Here is a tiny trained network, its code and every weight. The questions are about switching its units off for an input and a class, where a switched-off unit gives its printed mean instead of its output.

import numpy as np


def w(rows, s, z=0):
    codes = np.array(rows[::2]) - 128.0
    scale = np.full(codes.shape[1], s)
    scale[-1] = z or s
    return codes * scale


def norm(h):
    return h / np.sqrt((h * h).mean(-1, keepdims=True) + 1e-5)


def f(y):
    return np.maximum(y, 0)


def log_softmax(a):
    a = a - a.max(-1, keepdims=True)
    return a - np.log(np.exp(a).sum(-1, keepdims=True))


def net(x, mask):
    res = np.array(x, float).reshape(1, 7) / 4 @ E
    u = 0
    for l in range(2):
        y = f(norm(res) @ A[l][:, :-1].T + A[l][:, -1])
        res = res + np.where(mask[u : u + 3], y, B[l][:, -1]) @ B[l][:, :-1]
        u += 3
    return log_softmax(norm(res)[-1] @ U[:, :-1].T + U[:, -1])


A, B = {}, {}
E = w([
[82,135,173,218,95],'x0',
[132,110,71,114,134],'x1',
[12,80,116,95,178],'x2',
[99,182,79,164,82],'x3',
[77,252,198,23,119],'x4',
[174,112,136,171,136],'x5',
[180,160,157,175,210],'x6',
],0.0048)
A[0] = w([
[142,39,111,179,10,13],'L0N1',
[191,129,123,76,44,4],'L0N2',
[79,135,255,164,51,35],'L0N3',
],0.0066,0.0037)
B[0] = w([
[50,139,2,119,167,249],'L0N1',
[185,146,190,123,59,167],'L0N2',
[38,184,162,143,103,254],'L0N3',
],0.0085,0.0023)
A[1] = w([
[48,209,64,92,142,252],'L1N1',
[100,184,133,1,153,105],'L1N2',
[98,163,203,147,34,100],'L1N3',
],0.0073,0.0038)
B[1] = w([
[54,148,26,105,99,254],'L1N1',
[148,26,80,111,51,189],'L1N2',
[151,254,211,148,216,184],'L1N3',
],0.0085,0.0075)
U = w([
[159,84,100,230,135,108],'0',
[249,142,162,131,103,157],'1',
[80,221,173,146,127,140],'2',
[150,65,165,93,193,3],'3',
[82,110,22,105,84,205],'4',
],0.018,0.005)

Each question gives the input, the list of numbers given to net, and the class t.
The units are the neurons (one row each of A and B). Each row of codes is followed by its name. A weight is (code - 128) times the scale printed after its matrix; where a second scale follows, it is the last column's (A, B and U).
mask holds one flag per neuron, layer by layer. A switched-off neuron (its flag False) gives its mean, the last column of its row in B, instead of its output. The means were averaged over made-up inputs and are rounded, as every weight is.
A unit's drop is (log p(t) with every unit on - log p(t) with that unit switched off) / (log p(t) with every unit on - log p(t) with every unit switched off).
The circuit of an input: a set's keep is (log p(t) with only the set's units on - log p(t) with every unit switched off) / (log p(t) with every unit on - log p(t) with every unit switched off). Starting from all 6 units, units are removed one at a time, each time the one whose removal leaves the highest keep (on an exact tie, the one counted first), for as long as the keep stays at least 0.8.
units of the circuit, in order: the units of the circuit, biggest drop first
top k neurons: the k neurons with the biggest drops, biggest first
top k neurons in layer l: the k neurons of layer l with the biggest drops, biggest first
drop when u is switched off: that unit's drop, to one decimal
input [-3,-2,-4,2,-5,6,8], class 1: top 2 neurons in layer 1 -> L1N1, L1N2
input [-8,-7,-3,-4,-7,4,0], class 1: units of the circuit, in order -> L1N1
input [2,-1,5,-2,4,8,-3], class 2: units of the circuit, in order -> L1N3, L0N1
input [3,-6,6,5,1,-1,-2], class 2: top 2 neurons -> L1N3, L0N1
input [8,-1,6,-8,1,2,-8], class 2: units of the circuit, in order -> L1N3, L0N3
input [-3,-4,-7,-2,-1,4,-7], class 1: top 2 neurons -> L0N2, L1N1
input [-4,-2,-3,-8,6,0,-7], class 1: top 2 neurons -> L0N1, L0N2
input [-7,1,-5,4,0,3,-3], class 1: top 2 neurons -> L0N2, L1N1
input [0,-1,7,1,-4,4,6], class 0: units of the circuit, in order -> L1N1, L0N1
input [3,-7,-4,-7,-2,3,0], class 2: top 2 neurons in layer 1 -> L1N2, L1N3
input [1,-2,-8,-2,-6,-8,7], class 1: top 2 neurons -> L1N1, L0N1
input [3,-6,-1,0,-2,-6,-2], class 2: top 3 neurons -> L0N3, L1N3, L1N2
input [-3,7,0,-8,0,0,-2], class 3: top 2 neurons -> L1N1, L0N1
input [-3,3,-5,-7,-4,1,3], class 1: top neuron in layer 0 -> L0N1
input [2,-8,-8,-7,-3,-7,-4], class 2: top 2 neurons in layer 0 -> L0N3, L0N1
input [8,3,-1,5,5,-1,-7], class 2: top 2 neurons -> L1N3, L0N1
input [-7,5,-1,-8,-6,5,7], class 1: top 2 neurons -> L1N1, L0N1
input [-6,-7,-6,0,7,1,2], class 1: top 2 neurons in layer 1 -> L1N2, L1N1
input [-5,-5,-4,-6,4,-1,-1], class 1: drop when L0N2 is switched off -> 0.1
input [0,7,-8,-1,4,-2,-6], class 1: top neuron -> L0N2
